Moves between items:
* | e b r
s730 | s13 s574 s548
s462 | s878 s2 s68
s638 | s404 s618 s731
s759 | s897 s867 s745
s957 | s671 s274 s399
s794 | s730 s687 s628
s960 | s439 s897 s199
s618 | s404 s72 s826
s914 | s94 s353 s845
s731 | s72 s399 s957
s671 | s731 s695 s385
s867 | s55 s175 s67
s988 | s866 s480 s29
s840 | s488 s730 s173
s178 | s40 s604 s878
s670 | s232 s13 s574
s249 | s982 s411 s404
s727 | s833 s714 s290
s55 | s819 s117 s647
s918 | s175 s988 s480
s919 | s456 s219 s671
s333 | s249 s826 s618
s40 | s587 s462 s878
s463 | s902 s548 s670
s294 | s988 s448 s705
s13 | s199 s895 s566
s456 | s29 s6 s482
s898 | s2 s348 s121
s175 | s173 s866 s641
s549 | s219 s786 s249
s826 | s180 s671 s72
s2 | s889 s6 s249
s714 | s866 s482 s456
s833 | s67 s338 s918
s845 | s229 s136 s353
s861 | s878 s974 s420
s889 | s68 s333 s982
s338 | s462 s577 s638
s136 | s563 s656 s833
s897 | s819 s55 s173
s878 | s786 s833 s604
s641 | s918 s294 s866
s745 | s628 s463 s360
s6 | s290 s40 s549
s219 | s6 s178 s274
s483 | s845 s67 s563
s199 | s448 s448 s897
s563 | s353 s641 s67
s310 | s759 s628 s794
s687 | s745 s972 s759
s117 | s360 s278 s918
s420 | s898 s180 s974
s399 | s385 s760 s462
s348 | s75 s548 s574
s482 | s919 s549 s6
s556 | s68 s121 s314
s290 | s482 s587 s219
s353 | s483 s480 s136
s121 | s420 s232 s453
s587 | s549 s878 s178
s232 | s13 s348 s411
s972 | s463 s960 s911
s974 | s671 s670 s180
s911 | s292 s360 s960
s389 | s759 s353 s55
s75 | s840 s566 s671
s819 | s353 s577 s448
s439 | s911 s902 s173
s604 | s727 s982 s556
s480 | s705 s914 s277
s488 | s199 s360 s745
s566 | s385 s183 s895
s68 | s671 s249 s2
s183 | s310 s745 s548
s548 | s566 s794 s310
s689 | s199 s867 s173
s453 | s826 s957 s404
s695 | s898 s574 s416
s863 | s974 s840 s826
s982 | s2 s556 s333
s895 | s548 s488 s183
s314 | s574 s420 s861
s404 | s333 s453 s411
s866 | s845 s705 s294
s577 | s647 s641 s183
s574 | s566 s898 s556
s72 | s399 s385 s671
s29 | s294 s277 s480
s125 | s125 s456 s714
s274 | s399 s314 s760
s229 | s125 s563 s483
s411 | s618 s731 s453
s67 | s705 s117 s982
s902 | s566 s577 s972
s647 | s867 s918 s117
s705 | s29 s94 s448
s278 | s641 s919 s988
s277 | s448 s845 s914
s173 | s960 s759 s689
s385 | s957 s411 s695
s786 | s178 s68 s136
s628 | s75 s902 s687
s656 | s587 s638 s338
s760 | s695 s861 s314
s94 | s845 s290 s229
s448 | s480 s448 s94
s416 | s274 s556 s574
s360 | s687 s988 s463
s292 | s866 s420 s439
s180 | s863 s75 s670

The rows follow the links: the fewer symbols apart two items are, the more alike their rows tend to be.

Here are some items, each with a row of numbers. One shown again gets a slightly different row.
s960:  222   363  -474  -189  -396   -19  -403  -232   378  -133  -145   477   285   523  -337   154  -133  -481   165   468   179    99   261   368   529   209  1051   240  -106  -190     6   -46   496  -172  -610   167   -92   147    21   196   293   255   120    49  -651    19  -175   449   -40  -506   -18     8  -206   442  -187    35
s548:  272  -188   358   285   662  -246   851   136  -256   624    53  -319  -319   160   417  -160  -200  -214  -315  -193   -26  -207  -232    64   120   397    78   530    40    39    35  -365   269  -176  -460   -75    85  -162   172  -101   482   138  -779   352  -180   188   503  -264  -241   399    38  -522   129  -450   409   171
s274: -218    88  -157   393   406   259  -197  -224    39   157   179  -114   -65  -425     1   135   453   623    10  -201  -499   272    20   146  -537  -348  -447   139   403   -59   180  -167   -65  -129   225    61   233  -126    -3  -170  -309  -110  -294   384   -83  -359   -88   802  -110   108   410   426  -675   556  -838   751
s482: -510   334   489   775  -211    26   -73  -644  -263    35   117   149   174   107  -530   197     1   -67  -105   205  -441  -175  -528  -267   561  -219  -235  -377     6   209   240   423  -772  -244   173   245  -438    82   -22    -8    39   453   170   -96  -237   253  -576  -363   167   505   169   623   284  -273    44   -73
s411:  -294   -351    161   -811    133   -146   -222    325    172    392   -157   -708    125   -155    399   -547     97    185   -197   -368    114     65    -16    -31   -374     20   -300   -531     31    221   -226  -1340     61   -405    235    -41    -19   -197    445    290   -424   -209    -41    -30    255   -155    151      2    321    177    -15    434   -151   -122    182   -309
s448:   170   -342    127   -665    -75     37   -137   -197   -531  -1021    -58    235   -111   -140   -123    429    387   -274     -8    578    422    227     55    257    -40   -170    210   -467     38   -132     66    779   -237    485     53    111    168    357   -282    475   -391   -137    530   -493      8   -214    -15    -10    195   -371      0   -618    281      5    297    -27
s911:  138   419  -394   -47  -275   -23  -368  -345   320   -32   -99   446   299   548  -366   136   -84  -475   108   490    29    75   206   428   560   106  1022   165   -84  -230    19   -41   516  -291  -673   185  -198   108    -4   196   371   320    81   148  -741    22  -176   524  -110  -404   -41    64  -181   393  -222    95
s404:  -242   -271     42   -858    -75   -161   -280    411    259    366   -137   -641    129    -51    390   -561     10    130   -112   -403    165     28      2   -105   -282     14   -327   -494   -127    183   -264  -1240    114   -362    261    -43    -62   -203    403    278   -459   -215    138    -69    345    -31     89   -207    301    126   -115    442    -48   -181    232   -518
s232:    2  -375   204   -69   808  -117   516   147  -213   530    14  -580  -315  -306   520  -224   324   302  -281  -373  -153   138  -173   224  -532    66  -331   258   347    59    49  -843   279  -184  -148   -12   279  -206   228    32  -140   -85  -703   398   -42  -266   454   298   -98   294   314  -132  -365    45   -98   547
s671:  -317   -247    177   -477    431    -33   -160     11    -23    389    -33   -690    -10   -306    241   -231    460    303   -241   -187   -239    207   -165    134   -483   -189   -452   -378    281    112    -27  -1114    -76   -385    298    102     69   -145    391    296   -514    -70   -225    158    -76   -374     24    461    283    368    292    554   -489    228   -272    253
s173:  262   322  -547  -319  -450    64  -482  -151   416  -258  -132   506   294   512  -318    85  -116  -392   228   440   244   130   350   371   490   169  1035   162  -143  -221   -21    70   621  -156  -577    95   -74   167   -58   170   392   181   214   -13  -506    31  -152   424  -113  -596  -105   -34  -162   425  -241   -10
s353:  231  -418    37  -456   -70    58   103   220  -347  -891   -17   170  -199  -257   161   187   -11   -22    90   110   502    51   208  -122  -379  -117  -183  -231  -120   -84   -58   840  -185   692   272  -198   235   239  -301   113  -306  -350   486  -509   608   -59   193  -411    66  -342  -260  -749   452  -240   439  -256
s898:   44   -32   -66   402   681   177   306    99   -16   309   136  -233  -245  -428   214    95   333   474   -23  -309  -358   171    19   126  -643  -128  -413   470   380   -90   127  -184   164    78   144   -99   376  -166   -21  -309  -139  -203  -585   463   -10  -342   245   705  -179   166   314   -58  -594   368  -655   779
s456: -493   136   572   493  -132    24   -98  -729  -460  -139   166    48   108    45  -472   242   177  -193  -161   361  -401   -42  -592   -72   567  -257  -211  -548    32   159   220   399  -814  -165   114   333  -434   177   -76   236  -146   467   182  -204  -330   122  -497  -268   278   476   235   480   338  -303   141   -17
s647:  343   103  -594  -497  -613    57  -499   193   416  -587  -128   551   217   311  -123    47  -227  -260   300   301   517    96   535   114   221   102   770   127  -289  -267  -210   379   461   233  -240   -91    33   156  -185   123   173   -91   533  -245    44    86   -44   117   -61  -793  -356  -337    54   297   -12  -330
s249: -306   -39  -101  -314  -351   -73  -313   566   459   517   -30  -414   159   -87   250  -644  -312   301    47  -587    -5  -193    33  -454  -272   -11  -471  -274  -248   235  -286  -890   -55  -261   483  -181  -123  -292   311  -171  -148  -203   137   -47   548   138   -20  -440   118   197  -228   636     7  -191   136  -597
s731:  -329   -329    105   -799    111   -159   -287    225    184    315   -156   -715    132   -205    300   -374    299    187   -134   -275     19    122    -65     40   -424    -62   -339   -527    102    198   -174  -1314    -36   -344    301     55     20   -175    392    394   -537   -201    -51    -20    101   -281     41    226    339    219    100    537   -269     96    -39   -206
s180:   10  -245   116  -111   754    26   198   -98   -86   291    24  -465  -196  -285   255    34   538   252  -196   -62  -237   275  -115   408  -497  -115  -184   102   479   -30   118  -721   219  -178   -88   111   252  -126   176   112  -217   -63  -559   414  -281  -436   213   789    31   232   412   147  -619   363  -484   766
s463:  338    87   160   160   367  -191   562   -82   -24   582  -117   -64  -101   501   116   -98  -246  -505  -230    80    11  -120   -63   311   424   400   709   616   -44   -59    25  -429   497  -338  -813    92   -54   -97   153   157   642   274  -671   383  -488   197   352    35  -209    80   -58  -387    30  -225   292   199
s587: -242   500  -230  1023  -543   119   -48   104   297   241   140   347   152    33  -250   -56  -546   332   292  -390  -325  -389   -60  -628   246   -14  -410   284  -264   137    19   606  -356    96   409  -177  -204  -164  -131  -657   361   126   134    49   329   412  -316  -559  -236   136  -188   382   219  -174  -129  -349
s670:  180  -220   189   161   886   -39   516   -38  -234   456    17  -361  -317  -188   354    60   315   120  -264   -78  -223   137  -105   337  -344    47  -157   429   449   -37   179  -482   270   -82  -269    -9   314  -111    96   -62    21    39  -794   483  -333  -271   390   601  -138   298   371  -182  -488   202  -306   780
s826:  -263   -318    203   -882    293   -106   -281    282    192    388    -52   -770     77   -163    337   -434    300    123   -228   -215     32    167    -61    191   -413    -57   -282   -575    144    174   -176  -1291    129   -380    169     20    -30   -155    417    339   -522   -215    -84     29    158   -247     65    207    334    218     92    527   -270     89     -6    -75
s819:  424   -33  -429  -643  -475    39  -263   197   190  -689  -124   464   100   192   -70   166  -130  -304   268   342   569   107   511   128    44    96   678    26  -223  -251  -142   520   373   401  -198   -93   158   279  -280   172     3  -224   554  -304    79   -66    96    43   -35  -783  -340  -555   177   210   185  -309
s399: -335  -145   -40  -452   317    45  -298   142   217   324    -2  -551    56  -385   257  -205   474   436   -88  -298  -243   229    37   106  -598  -182  -479  -282   293    72   -42  -921   -13  -236   400    29   113  -170   255   138  -565  -210   -86   223    96  -388    -8   560   174   205   216   632  -572   394  -480   258

Each walk starts at a row. The symbols on each line, taken left to right, move it on to the next item.
Each answer is a row, close to the row of the item it stands for.
new walk
 324  -126   251   210   395  -245   801   175  -120   602   -65  -212  -241   347   341  -217  -385  -420  -222  -100    62  -291  -182    53   306   446   378   492  -104    50     5  -351   386  -180  -571   -91   -33  -113   232   -17   574   156  -681   277  -185   279   478  -345  -199   286  -118  -554   271  -489   502    -7
e b r b b ->  -86    39   111  -242  -440    55  -454  -539  -245  -855   -60   382   167   105  -540   412   260  -422    55   690   121   181   -75   170   443  -169   371  -577  -107   -37    81   643  -396   117    21   235  -269   340  -210   467  -232   192   660  -489  -321   -71  -431    41   311  -231   -28    58   326   102   149  -155
e e b r r ->   70  -385   275  -551    62    64   -20  -162  -538  -992     0   157  -138  -254   -34   395   347  -128   -27   464   375   260     4   152  -173  -234   -69  -548    62   -81   100   799  -374   524   120    39   140   267  -294   322  -444  -185   506  -570   181  -141   -15  -190   262  -271   -67  -548   408  -134   380   -35
new walk
-107   385  -330   927  -483   172   -48   245   318   215   178   310    79   -50  -112  -123  -515   480   272  -465  -189  -330    99  -683    40   -13  -484   326  -265    73    -4   612  -243   149   390  -300   -90  -162  -146  -741   332   -43   131    21   580   386  -218  -562  -290    58  -245   265   178  -133  -120  -330
e b r b b e r r ->  284  -213   373   201   683  -228   872    98  -266   586   -37  -392  -355   145   400  -186  -175  -271  -351  -164    23  -180  -252   170   120   354   189   509    71    82    63  -390   328  -178  -531   -55    79  -122   163   -14   491   123  -789   315  -190   169   512  -235  -173   390    64  -517    93  -468   461   215
b r e e b b r r e ->  431   226  -392  -209  -268  -106     6   179   306    27  -139   373    85   598   -52   -88  -406  -552   101   241   380  -102   324   243   512   408  1058   405  -285  -173  -131   -54   722   -78  -718   -76   -57    39    28    63   579   117   -17    53  -351   201   121    17  -187  -450  -316  -436    99    58   260  -221
new walk
-134    57  -399    57  -406     7  -260   666   594   351    20  -166   131  -163   255  -487  -414   568   215  -736    17  -197   261  -575  -371    35  -573    98  -240    84  -295  -288    49    46   549  -363    25  -253   111  -546    11  -307   172    34   782   192     0  -385   -82   -44  -294   402   -65   -47  -109  -511
b e b b e ->  -223   -325    141   -908    -19   -203   -294    419    228    310   -167   -700    129    -89    352   -509     92     27   -144   -298    146     45     14    -43   -326     44   -236   -555    -55    209   -295  -1240    108   -356    303     -5    -70   -194    451    293   -468   -223    122   -124    313    -99     67   -148    339    182   -108    506    -41    -84    232   -474
r e r b e ->  377    85  -401  -466  -284    -7  -245  -240   179  -428  -176   447   125   419  -218   184   -10  -527   144   549   362   213   265   480   431   175  1040   121   -39  -275   -13   180   501    47  -679   118    20   208  -129   393   197   152   157   -37  -553   -29    -8   397   -26  -568   -47  -409   -40   358     3    70
new walk
 -19  -133   -52   139   639   147    85    16   -47   242   104  -284  -179  -451   202   104   529   509   -65  -172  -302   270    -4   203  -656  -250  -421   226   418   -55   155  -348    79    18   175     9   285  -138   -10  -128  -282  -240  -480   424   -69  -421   137   760  -100   134   381   137  -657   470  -688   798
e b b e e r e r ->   -6  -204  -118   -10   621    64   142   136    67   360    68  -408  -189  -467   346     9   432   523   -40  -330  -233   221    36   184  -701  -145  -459   293   417   -51    78  -567   195    26   236  -102   365  -195   120  -112  -333  -230  -523   419    23  -430   225   662   -96   164   394   116  -700   423  -631   641
r b r r b -> -313   236  -276   451  -350   135  -202   524   573   552   112   -93   162  -120    82  -426  -415   606   161  -725  -275  -279   113  -579  -274   -54  -591   166  -266   126  -174  -243  -103  -129   524  -278   -49  -315   121  -604   136  -180    33   143   693   216   -19  -338  -159   145  -233   559    -9  -106  -193  -373
new walk
-424   397   240   994  -356    72   -52  -485  -166    65   146   293   181    50  -491   197  -183   113     7    35  -460  -225  -407  -468   515  -195  -410  -207  -134   129   149   713  -707   -67   266    66  -418    39  -174  -309   173   367   185  -105    25   326  -530  -460    34   384     2   492   377  -304    25  -157
b b e e r b b ->   36    99  -418   -58  -545     0  -182   766   565   163   -28    44   106    40   217  -417  -599   220   223  -583   244  -306   358  -554  -179   122  -242    81  -432    79  -338   -72   139   138   382  -370   -42  -186    70  -442   142  -285   336  -150   717   303   125  -676  -135  -192  -480   125   199  -218   181  -785
r e b r b e b r ->  -255   -371    195   -593    492    -71   -104    118     30    389    -64   -715    -43   -235    364   -281    427    247   -231   -267   -161    185    -97    176   -520   -108   -363   -390    278    147    -98  -1219     90   -377    170     92     55   -175    401    306   -513   -182   -273    188     57   -332    158    392    221    318    264    416   -442    143   -190    236
new walk
-177    34  -329   -88  -361    19  -254   702   579   481   -31  -245   148  -159   288  -534  -403   495   148  -707    28  -203   244  -510  -329   -35  -443    -4  -265   166  -323  -626    46  -133   497  -278   -72  -317   247  -397   -32  -296   147   100   727   172    47  -369   -65    19  -304   479   -44  -109   -31  -584
b e e b b b b e ->  160  -253   286    87   812  -167   680    22  -250   644   -52  -513  -310   -38   340  -144   167   -94  -365  -135  -143   -11  -238   225  -237   203   -76   377   317    16    94  -770   285  -288  -399    65   188  -139   243    80    97    92  -888   481  -315  -149   469   307  -149   396   317  -240  -271  -106    48   541
e b e e r r e e ->  218   390  -427  -129  -350    45  -377  -292   357   -96   -79   455   270   527  -394   131   -79  -452   190   494    94    99   220   370   557   175   998   220   -40  -175     8   -46   559  -239  -568   172  -145   150   -16   187   303   275    69   104  -698     6  -223   585   -75  -408    14    72  -257   435  -305   107
new walk
  87  -433   225  -359    43    25   171   223  -460  -807    63    72  -263  -344   169   170    23    67   -40    43   357    63    53  -149  -319  -165  -379  -397   -62   -53   -11   854  -385   627   330  -110   205   179  -290    68  -306  -316   454  -537   639   -52   132  -517   113  -172  -161  -660   514  -339   502  -240
e r r e b ->   159    -86   -114   -609   -421     43   -389   -214   -229  -1025    -82    411    101     18   -225    356    178   -297    145    566    462    233    212    173    169   -133    369   -410    -76   -101     -5    786   -136    396    -12     90     54    350   -344    355   -269    -17    699   -512     12   -120   -199    -65    217   -518    -66   -348    326    118    224   -171
e e b b b r b ->  138  -347   111  -327  -122    53   114   238  -362  -821     6   137  -220  -311   143   193    40    27    60   110   423    22   120  -192  -313  -121  -339  -280  -112   -31   -72   849  -355   655   335  -164   227   201  -299    14  -310  -356   514  -486   656   -14    81  -484   129  -233  -230  -641   432  -280   437  -298
new walk
 308    -7   264   200   444  -254   717   159   -90   640   -74  -209  -198   434   267  -164  -321  -501  -217    14    -5  -262  -186   112   367   493   434   542   -86    39   -40  -411   363  -273  -612    -8   -67  -110   292   -48   594   158  -678   232  -321   265   424  -221  -202   275  -105  -417   205  -446   493   -16
e e e r r b b e ->    47   -308    296   -502      8     42    -88   -302   -575  -1017    -29    165    -94   -261   -125    438    369   -249    -53    520    333    241   -119    151    -68   -260    -52   -612     88    -59    131    815   -470    430    150    156    100    388   -262    409   -472    -71    572   -567    123   -195    -81    -91    267   -247     13   -441    366    -67    315    -30
e r b e r e e -> -438    15   753   263    61    -7    76  -629  -603  -208    82   -22     8    24  -399   251   278  -282  -270   407  -291    36  -605   -34   425  -265  -278  -624   145   166   184   367  -787  -170    91   318  -305   185   -41   315  -187   349   162  -306  -270   105  -382  -299   312   531   213   290   388  -368   322    13
new walk
 361   211  -668  -471  -616    61  -444   116   397  -475  -150   575   255   359  -202    72  -229  -300   320   277   455    91   553   196   283   138   897   106  -222  -212  -185   322   515   170  -337   -67     5   166  -170    73   209   -56   489  -149  -118    -3  -144   188  -128  -782  -275  -272   -35   397   -48  -316
b r r e b ->  151  -151   -90    31  -310    80   100   465   -78  -459    97   191   -85  -309   164   -16  -317   258   155  -317   272  -148   217  -479  -379   -57  -442   -22  -292   -26  -133   839  -234   529   503  -310   121    17  -277  -356   -43  -360   434  -377   825   187    99  -657  -117  -207  -382  -465   467  -370   382  -466
e r r r b e e e ->  -19  -112   -53   113   733   151   116  -131   -36   245    24  -286  -174  -324   141   147   541   368   -84   -58  -347   313   -43   346  -575  -178  -221   211   453  -104   174  -415   143  -111    30    71   274  -105    65   -18  -229  -111  -469   432  -257  -435   173   914   -41   142   408   111  -704   502  -654   895
